Below are the code and all the weights of a small trained network. Each question names an input and a target symbol and asks about switching units off, where a switched-off unit gives its printed mean instead of its output.

import numpy as np


def w(rows, s, z=0):
    codes = np.array(rows[::2]) - 128.0
    scale = np.full(codes.shape[1], s)
    scale[-1] = z or s
    return codes * scale


def f(y):
    return y / 2 * (1 + np.tanh(0.7978845608 * (y + 0.044715 * y**3)))


def softmax(a):
    e = np.exp(a - a.max(-1, keepdims=True))
    return e / e.sum(-1, keepdims=True)


def log_softmax(a):
    a = a - a.max(-1, keepdims=True)
    return a - np.log(np.exp(a).sum(-1, keepdims=True))


def net(x, mask):
    ids = ['αβγδεζηλξστψω'.index(c) for c in x.split()]
    T = len(ids)
    res = E[ids] + P[:T]
    r = res
    for j in range(3):
        rows = slice(3 * j, 3 * j + 3)
        q, k, v = (r @ M[0][rows].T for M in (Q, K, V))
        z = softmax(np.where(np.tri(T) > 0, q @ k.T / 3**0.5, -1e9)) @ v
        o = O[0][rows]
        res = res + np.where(mask[j], z, o[:, -1]) @ o[:, :-1]
    y = f(res @ A[0][:, :-1].T + A[0][:, -1])
    res = res + np.where(mask[3:27], y, B[0][:, -1]) @ B[0][:, :-1]
    return log_softmax(res[-1] @ U[:, :-1].T + U[:, -1])


Q, K, V, O, A, B = {}, {}, {}, {}, {}, {}
E = w([
[106,144,148],'α',
[215,101,67],'β',
[8,161,135],'γ',
[72,131,115],'δ',
[136,114,92],'ε',
[117,90,116],'ζ',
[105,114,138],'η',
[130,124,87],'λ',
[195,86,104],'ξ',
[34,152,167],'σ',
[173,106,194],'τ',
[67,123,180],'ψ',
[18,150,231],'ω',
],0.014)
P = w([
[124,89,131],'0',
[122,86,128],'1',
[136,253,146],'2',
[199,100,160],'3',
[123,74,127],'4',
[3,116,29],'5',
],0.014)
Q[0] = w([
[2,200,93],'head 0',
[118,116,79],'head 0',
[124,225,75],'head 0',
[171,117,138],'head 1',
[211,49,78],'head 1',
[57,190,189],'head 1',
[80,147,156],'head 2',
[156,199,173],'head 2',
[75,163,139],'head 2',
],0.009)
K[0] = w([
[189,184,146],'head 0',
[67,90,157],'head 0',
[115,199,139],'head 0',
[140,164,162],'head 1',
[117,105,7],'head 1',
[121,95,177],'head 1',
[67,121,119],'head 2',
[88,110,222],'head 2',
[86,125,120],'head 2',
],0.016)
V[0] = w([
[155,115,76],'head 0',
[186,184,111],'head 0',
[161,178,157],'head 0',
[136,128,179],'head 1',
[57,100,146],'head 1',
[86,182,103],'head 1',
[146,166,105],'head 2',
[123,85,169],'head 2',
[132,110,7],'head 2',
],0.012)
O[0] = w([
[135,91,193,30],'head 0',
[77,148,163,56],'head 0',
[28,187,120,144],'head 0',
[138,121,150,200],'head 1',
[29,139,218,240],'head 1',
[1,125,139,88],'head 1',
[149,206,187,47],'head 2',
[144,108,232,214],'head 2',
[97,142,39,2],'head 2',
],0.0052,0.0044)
A[0] = w([
[130,35,91,13],'neuron 0',
[147,9,135,89],'neuron 1',
[188,126,180,254],'neuron 2',
[86,183,127,109],'neuron 3',
[126,97,114,187],'neuron 4',
[207,89,125,144],'neuron 5',
[64,144,152,85],'neuron 6',
[144,170,36,172],'neuron 7',
[146,184,157,84],'neuron 8',
[151,197,186,160],'neuron 9',
[204,68,98,126],'neuron 10',
[140,91,121,159],'neuron 11',
[104,184,56,89],'neuron 12',
[69,49,31,234],'neuron 13',
[131,146,123,185],'neuron 14',
[108,110,149,125],'neuron 15',
[196,114,65,86],'neuron 16',
[54,122,113,240],'neuron 17',
[196,190,138,72],'neuron 18',
[135,99,188,121],'neuron 19',
[106,222,87,133],'neuron 20',
[188,178,180,139],'neuron 21',
[159,114,129,114],'neuron 22',
[157,140,68,130],'neuron 23',
],0.015,0.0064)
B[0] = w([
[133,83,14,148],'neuron 0',
[222,119,63,218],'neuron 1',
[79,91,130,246],'neuron 2',
[147,117,130,180],'neuron 3',
[167,154,141,159],'neuron 4',
[7,79,115,204],'neuron 5',
[109,190,84,207],'neuron 6',
[111,144,191,166],'neuron 7',
[145,159,95,143],'neuron 8',
[124,124,54,194],'neuron 9',
[75,131,68,202],'neuron 10',
[178,131,178,158],'neuron 11',
[104,1,149,162],'neuron 12',
[163,222,96,236],'neuron 13',
[141,146,189,140],'neuron 14',
[164,172,22,164],'neuron 15',
[46,156,185,159],'neuron 16',
[188,146,201,245],'neuron 17',
[213,167,154,145],'neuron 18',
[110,105,176,209],'neuron 19',
[182,28,109,179],'neuron 20',
[118,179,100,184],'neuron 21',
[156,78,103,144],'neuron 22',
[89,187,206,145],'neuron 23',
],0.0065,0.012)
U = w([
[144,116,155,139],'α',
[19,149,93,87],'β',
[78,205,125,150],'γ',
[250,170,142,141],'δ',
[113,144,74,119],'ε',
[170,111,56,22],'ζ',
[192,107,125,112],'η',
[115,162,90,173],'λ',
[69,120,74,2],'ξ',
[92,149,167,100],'σ',
[80,61,143,168],'τ',
[184,109,184,159],'ψ',
[41,118,187,177],'ω',
],0.016,0.0069)

Each question gives the input, a string of symbols that net reads in full, and the target symbol t.
The units are the heads (3 rows each of Q, K, V and O) and the neurons (one row each of A and B). Each row of codes is followed by its name. A weight is (code - 128) times the scale printed after its matrix; where a second scale follows, it is the last column's (O, A, B and U).
mask holds one flag per unit, heads first, then neurons. A switched-off unit (its flag False) gives its mean, the last column of its rows in O or B, instead of its output. The means were averaged over made-up inputs and are rounded, as every weight is.
A unit's drop is (log p(t) with every unit on - log p(t) with that unit switched off) / (log p(t) with every unit on - log p(t) with every unit switched off).
The circuit of an input: a set's keep is (log p(t) with only the set's units on - log p(t) with every unit switched off) / (log p(t) with every unit on - log p(t) with every unit switched off). Starting from the 12 units with the biggest drops (on a tie, the unit counted first), units are removed one at a time, each time the one whose removal leaves the highest keep (on an exact tie, the one counted first), for as long as the keep stays at least 0.8.
circuit, biggest first: the units of the circuit, biggest drop first
k most important neurons: the k neurons with the biggest drops, biggest first
heads that matter: for each layer, one digit per head in row order, 1 if its drop is at least 0.15 and else 0, layers parted by /
input σ ω η σ, target ω: heads that matter -> 010
input λ β ω α α ω, target γ: circuit, biggest first -> (neuron 17; neuron 13; neuron 6)
input δ τ ζ, target δ: 2 most important neurons -> (neuron 5; neuron 10)
input β ξ ψ ζ ψ, target ψ: heads that matter -> 100
input σ τ ε τ, target τ: circuit, biggest first -> (neuron 5; neuron 2)
input η α ζ ω β, target β: 3 most important neurons -> (neuron 16; neuron 5; neuron 10)
input τ δ λ, target δ: heads that matter -> 010
input ζ σ τ τ ψ, target ψ: circuit, biggest first -> (neuron 5; neuron 10)
input λ β β ω γ ζ, target γ: 2 most important neurons -> (neuron 13; neuron 1)
input β δ σ ε, target β: 4 most important neurons -> (neuron 5; neuron 10; neuron 16; neuron 17)
input α σ γ τ ζ ε, target δ: circuit, biggest first -> (neuron 13; neuron 17; neuron 5)
input β γ β ω τ η, target γ: 3 most important neurons -> (neuron 13; neuron 1; neuron 6)
input ζ τ τ ω γ, target γ: heads that matter -> 100
input β τ ω δ ω ψ, target γ: 3 most important neurons -> (neuron 13; neuron 17; neuron 6)
input ζ ω τ α, target τ: most important neuron -> (neuron 13)
input ω ω ω ψ, target ω: circuit, biggest first -> (head 1)
input ω λ ε γ, target ω: circuit, biggest first -> (neuron 1; head 1)
input λ τ γ ψ, target τ: heads that matter -> 100
input β δ τ τ β, target β: heads that matter -> 010
input σ ω τ ξ, target τ: heads that matter -> 000
input τ ψ δ ω τ σ, target γ: 4 most important neurons -> (neuron 13; neuron 6; neuron 17; neuron 1)
input τ ζ ω τ ζ, target ζ: heads that matter -> 100
input ψ η δ δ ω δ, target γ: circuit, biggest first -> (neuron 13)
input ω τ β, target γ: heads that matter -> 011
